Below is a small trained network, with its code and all its weights. Each question gives an input and a class and asks what happens when units are switched off, that is, made to give their printed mean instead of their output.

import numpy as np


def w(rows, s, z=0):
    codes = np.array(rows[::2]) - 128.0
    scale = np.full(codes.shape[1], s)
    scale[-1] = z or s
    return codes * scale


def norm(h):
    return h / np.sqrt((h * h).mean(-1, keepdims=True) + 1e-5)


def f(y):
    return np.maximum(y, 0)


def log_softmax(a):
    a = a - a.max(-1, keepdims=True)
    return a - np.log(np.exp(a).sum(-1, keepdims=True))


def net(x, mask):
    res = np.array(x, float).reshape(1, 7) / 4 @ E
    u = 0
    for l in range(3):
        y = f(norm(res) @ A[l][:, :-1].T + A[l][:, -1])
        res = res + np.where(mask[u : u + 8], y, B[l][:, -1]) @ B[l][:, :-1]
        u += 8
    return log_softmax(norm(res)[-1] @ U[:, :-1].T + U[:, -1])


A, B = {}, {}
E = w([
[128,123,131,127,127,125,133,127,121,123,129,127],'x0',
[128,132,127,127,128,132,122,128,131,135,125,130],'x1',
[127,122,127,131,128,127,135,129,125,121,132,125],'x2',
[142,73,177,160,162,204,141,199,91,136,31,173],'x3',
[125,122,126,122,127,126,134,129,128,122,130,125],'x4',
[170,7,150,148,98,146,88,94,117,181,154,141],'x5',
[98,124,127,117,156,76,211,120,140,240,101,88],'x6',
],0.017)
A[0] = w([
[129,229,122,115,127,136,100,161,137,6,99,146,139],'0.n0',
[138,208,123,128,121,81,152,88,119,118,225,123,254],'0.n1',
[142,215,132,109,137,102,181,148,130,116,76,126,31],'0.n2',
[121,215,128,135,147,150,179,173,130,82,73,126,60],'0.n3',
[126,143,120,114,111,81,104,78,137,148,239,111,106],'0.n4',
[143,134,143,138,122,165,45,134,110,31,126,160,61],'0.n5',
[141,146,119,124,108,138,33,105,139,31,191,137,160],'0.n6',
[101,237,113,109,134,127,143,147,141,94,137,115,122],'0.n7',
],0.022,0.0037)
B[0] = w([
[224,221,162,51,126,144,153,133,92,195,97,36,250],'0.n0',
[153,54,157,154,77,119,66,132,161,94,23,37,245],'0.n1',
[7,57,90,157,110,104,135,141,152,101,139,215,200],'0.n2',
[50,105,79,149,149,218,197,107,93,175,237,136,219],'0.n3',
[97,162,70,45,121,157,188,136,118,201,215,174,244],'0.n4',
[130,98,42,61,39,199,126,163,223,98,97,100,229],'0.n5',
[83,94,201,244,213,70,142,112,12,118,200,192,252],'0.n6',
[172,146,159,154,159,68,82,136,167,76,56,161,223],'0.n7',
],0.018,0.024)
A[1] = w([
[197,162,188,178,178,65,102,103,120,119,69,68,34],'1.n0',
[108,135,104,143,104,28,46,130,236,26,27,125,3],'1.n1',
[116,116,126,185,106,143,66,124,170,2,68,112,34],'1.n2',
[120,164,119,171,99,120,92,57,128,17,198,151,58],'1.n3',
[142,154,155,160,140,117,62,96,88,84,251,225,43],'1.n4',
[149,170,109,120,136,100,120,112,143,41,159,143,70],'1.n5',
[158,197,197,166,193,69,90,134,106,55,77,143,52],'1.n6',
[198,111,143,146,66,115,32,142,149,3,117,119,109],'1.n7',
],0.02,0.0033)
B[1] = w([
[123,112,170,159,178,117,136,123,153,188,108,175,253],'1.n0',
[30,141,131,160,96,131,153,154,115,24,130,3,254],'1.n1',
[178,134,106,73,137,115,39,60,174,177,97,88,213],'1.n2',
[126,153,157,98,72,57,148,167,137,136,144,105,161],'1.n3',
[149,127,110,140,116,75,143,185,65,38,155,78,243],'1.n4',
[118,127,102,138,110,131,125,90,116,153,140,103,128],'1.n5',
[193,121,139,107,115,129,147,109,128,186,116,205,209],'1.n6',
[75,102,129,151,145,169,76,86,157,152,103,218,213],'1.n7',
],0.022,0.0094)
A[2] = w([
[135,129,87,77,103,113,144,121,138,170,159,129,167],'2.n0',
[180,225,68,85,98,192,133,94,181,120,174,106,91],'2.n1',
[129,86,130,165,139,173,120,125,119,121,91,37,3],'2.n2',
[162,187,100,52,88,74,133,66,194,181,171,130,6],'2.n3',
[133,146,97,118,119,81,140,61,173,121,148,83,102],'2.n4',
[187,94,104,143,103,164,6,113,182,64,113,189,123],'2.n5',
[164,200,160,152,166,106,101,105,119,125,120,115,113],'2.n6',
[212,90,202,146,163,108,123,149,129,172,51,162,93],'2.n7',
],0.027,0.0027)
B[2] = w([
[212,191,171,165,145,108,65,110,156,92,132,152,217],'2.n0',
[198,138,191,92,105,178,147,246,113,64,82,62,224],'2.n1',
[151,153,154,113,115,49,97,102,134,109,101,143,203],'2.n2',
[171,187,39,159,152,122,73,67,242,229,238,147,197],'2.n3',
[126,208,99,126,139,190,82,112,126,110,155,75,168],'2.n4',
[135,25,4,45,236,85,96,78,103,177,61,168,191],'2.n5',
[118,77,123,113,45,143,160,78,163,144,118,203,156],'2.n6',
[141,166,251,174,78,121,159,64,123,161,81,155,253],'2.n7',
],0.018,0.019)
U = w([
[147,147,223,160,97,85,163,77,118,180,78,138,252],'0',
[34,153,111,144,97,82,111,103,188,92,99,33,90],'1',
[156,94,107,141,110,52,134,157,53,88,214,119,160],'2',
[166,190,77,130,122,99,88,91,194,182,212,95,95],'3',
[170,164,131,72,120,222,186,211,130,122,95,87,66],'4',
[8,121,95,171,170,160,210,138,145,154,157,193,84],'5',
[158,56,56,59,167,118,92,104,123,153,65,151,114],'6',
],0.015,0.0036)

Each question gives the input, the list of numbers given to net, and the class t.
The units are the neurons (one row each of A and B). Each row of codes is followed by its name. A weight is (code - 128) times the scale printed after its matrix; where a second scale follows, it is the last column's (A, B and U).
mask holds one flag per neuron, layer by layer. A switched-off neuron (its flag False) gives its mean, the last column of its row in B, instead of its output. The means were averaged over made-up inputs and are rounded, as every weight is.
A unit's drop is (log p(t) with every unit on - log p(t) with that unit switched off) / (log p(t) with every unit on - log p(t) with every unit switched off).
The circuit of an input: a set's keep is (log p(t) with only the set's units on - log p(t) with every unit switched off) / (log p(t) with every unit on - log p(t) with every unit switched off). Starting from the 12 units with the biggest drops (on a tie, the unit counted first), units are removed one at a time, each time the one whose removal leaves the highest keep (on an exact tie, the one counted first), for as long as the keep stays at least 0.8.
units of the circuit, in order: the units of the circuit, biggest drop first
most important unit: the unit with the biggest drop
k most important neurons: the k neurons with the biggest drops, biggest first
top k neurons in layer l: the k neurons of layer l with the biggest drops, biggest first
drop when u is switched off: that unit's drop, to one decimal
input [-6,0,-1,2,0,-8,5], class 5: most important unit : 0.n3
input [3,0,-3,4,1,7,0], class 6: 4 most important neurons : (0.n0 0.n6 0.n4 2.n5)
input [0,0,-6,-7,8,-7,-7], class 0: units of the circuit, in order : (0.n0 0.n6)
input [0,-7,-6,6,0,0,2], class 5: 4 most important neurons : (0.n0 0.n1 0.n5 0.n6)
input [-7,-8,-1,-7,-5,-1,-4], class 0: units of the circuit, in order : (0.n1 0.n6)
input [1,-4,6,3,1,1,-7], class 6: units of the circuit, in order : (0.n3 2.n5)
input [8,0,-2,1,-1,8,-7], class 6: 4 most important neurons : (0.n5 0.n4 0.n3 2.n5)
input [0,-5,-6,-8,-7,0,-8], class 0: 4 most important neurons : (0.n1 0.n3 0.n6 0.n0)
input [-6,4,8,-4,-7,4,7], class 3: 2 most important neurons : (0.n6 2.n3)
input [-1,8,2,1,-7,-6,-7], class 4: 3 most important neurons : (0.n0 0.n5 0.n3)
input [4,-5,-8,7,-1,0,8], class 5: 2 most important neurons : (0.n1 0.n0)
input [5,-4,-4,-4,2,5,0], class 2: top 2 neurons in layer 0 : (0.n0 0.n5)
input [1,7,-1,-3,6,3,2], class 3: 3 most important neurons : (0.n4 2.n3 0.n6)
input [-1,8,5,-8,-8,-7,4], class 1: units of the circuit, in order : (0.n1)
input [-4,3,7,3,-1,6,-5], class 6: 2 most important neurons : (0.n5 0.n4)
input [-3,1,-5,2,5,0,1], class 5: 3 most important neurons : (0.n0 0.n1 0.n5)
input [1,5,6,3,2,-7,-5], class 4: 2 most important neurons : (0.n0 0.n3)
input [-7,4,6,5,2,-8,4], class 5: 2 most important neurons : (0.n2 0.n3)
input [-3,-8,3,4,-6,-5,-8], class 4: top 2 neurons in layer 0 : (0.n5 0.n0)
input [-4,5,1,-4,-4,5,-7], class 2: most important unit : 0.n6
input [5,1,-6,4,-6,-3,-2], class 4: drop when 2.n1 is switched off : 0.1
input [8,4,5,-8,-4,-7,-3], class 0: drop when 0.n0 is switched off : 0.4
input [1,5,-3,0,6,3,-1], class 2: drop when 0.n0 is switched off : 0.3
